Here is a tiny trained network, its code and every weight. The questions are about switching its units off for an input and a class, where a switched-off unit gives its printed mean instead of its output.

import numpy as np


def w(rows, s, z=0):
    codes = np.array(rows[::2]) - 128.0
    scale = np.full(codes.shape[1], s)
    scale[-1] = z or s
    return codes * scale


def f(y):
    return np.maximum(y, 0)


def log_softmax(a):
    a = a - a.max(-1, keepdims=True)
    return a - np.log(np.exp(a).sum(-1, keepdims=True))


def net(x, mask):
    res = np.array(x, float).reshape(1, 6) / 4 @ E
    y = f(res @ A[0][:, :-1].T + A[0][:, -1])
    res = res + np.where(mask, y, B[0][:, -1]) @ B[0][:, :-1]
    return log_softmax(res[-1] @ U[:, :-1].T + U[:, -1])


A, B = {}, {}
E = w([
[195,107,21,101,75],'x0',
[217,131,197,221,137],'x1',
[233,148,113,201,148],'x2',
[122,201,153,230,53],'x3',
[81,65,103,160,107],'x4',
[60,37,53,204,254],'x5',
],0.0076)
A[0] = w([
[168,58,129,69,87,244],'neuron 0',
[167,156,166,161,169,144],'neuron 1',
[129,7,112,75,181,156],'neuron 2',
[152,92,171,223,173,229],'neuron 3',
[189,196,156,67,101,220],'neuron 4',
[77,82,80,56,130,159],'neuron 5',
[159,158,121,114,57,180],'neuron 6',
[58,125,75,120,108,152],'neuron 7',
[61,200,112,195,140,252],'neuron 8',
[230,83,134,175,105,171],'neuron 9',
[77,97,75,178,116,193],'neuron 10',
[84,104,151,223,121,215],'neuron 11',
[140,90,152,98,180,127],'neuron 12',
[151,109,166,188,149,186],'neuron 13',
[122,89,90,99,128,175],'neuron 14',
[110,85,121,76,120,195],'neuron 15',
],0.012,0.0035)
B[0] = w([
[71,212,152,44,135,202],'neuron 0',
[195,161,150,107,67,195],'neuron 1',
[135,158,79,109,128,236],'neuron 2',
[176,109,64,235,6,253],'neuron 3',
[187,110,254,41,157,240],'neuron 4',
[54,188,87,110,174,220],'neuron 5',
[191,106,224,91,224,208],'neuron 6',
[61,110,163,73,228,191],'neuron 7',
[169,26,113,121,168,211],'neuron 8',
[172,143,159,160,109,230],'neuron 9',
[67,60,127,166,161,207],'neuron 10',
[181,63,45,149,118,227],'neuron 11',
[151,197,60,116,133,174],'neuron 12',
[188,174,79,213,26,208],'neuron 13',
[86,150,48,84,144,183],'neuron 14',
[55,196,13,33,143,187],'neuron 15',
],0.0075,0.011)
U = w([
[99,48,122,211,144,247],'0',
[188,138,236,121,125,114],'1',
[208,166,137,246,16,89],'2',
[54,184,102,94,128,44],'3',
],0.012,0.0011)

Each question gives the input, the list of numbers given to net, and the class t.
The units are the neurons (one row each of A and B). Each row of codes is followed by its name. A weight is (code - 128) times the scale printed after its matrix; where a second scale follows, it is the last column's (A, B and U).
mask holds one flag per neuron, in row order. A switched-off neuron (its flag False) gives its mean, the last column of its row in B, instead of its output. The means were averaged over made-up inputs and are rounded, as every weight is.
A unit's drop is (log p(t) with every unit on - log p(t) with that unit switched off) / (log p(t) with every unit on - log p(t) with every unit switched off).
The circuit of an input: a set's keep is (log p(t) with only the set's units on - log p(t) with every unit switched off) / (log p(t) with every unit on - log p(t) with every unit switched off). Starting from the 12 units with the biggest drops (on a tie, the unit counted first), units are removed one at a time, each time the one whose removal leaves the highest keep (on an exact tie, the one counted first), for as long as the keep stays at least 0.8.
circuit, biggest first: the units of the circuit, biggest drop first
top k neurons: the k neurons with the biggest drops, biggest first
drop of u: that unit's drop, to one decimal
input [4,7,-6,-2,8,1], class 3: circuit, biggest first => [neuron 0; neuron 8; neuron 15]
input [6,3,-5,-2,4,-5], class 3: circuit, biggest first => [neuron 0]
input [7,5,-6,5,7,-3], class 1: circuit, biggest first => [neuron 3; neuron 6]
input [-5,7,-8,-6,0,5], class 3: top 3 neurons => [neuron 12; neuron 2; neuron 15]
input [-4,-4,8,7,-8,-2], class 1: top 2 neurons => [neuron 4; neuron 6]
input [3,-4,3,-1,4,8], class 3: top 4 neurons => [neuron 5; neuron 2; neuron 14; neuron 15]
input [-2,1,5,-2,2,-4], class 1: top 3 neurons => [neuron 4; neuron 3; neuron 11]
input [-4,5,-2,-8,-1,5], class 3: top 4 neurons => [neuron 9; neuron 2; neuron 15; neuron 12]
input [7,1,0,8,8,-1], class 0: top 2 neurons => [neuron 10; neuron 3]
input [3,-2,2,-8,-1,-6], class 3: top 2 neurons => [neuron 15; neuron 0]
input [6,-3,3,2,-5,5], class 0: drop of neuron 15 => 0.7
input [-2,-1,8,3,8,5], class 2: drop of neuron 3 => 0.5
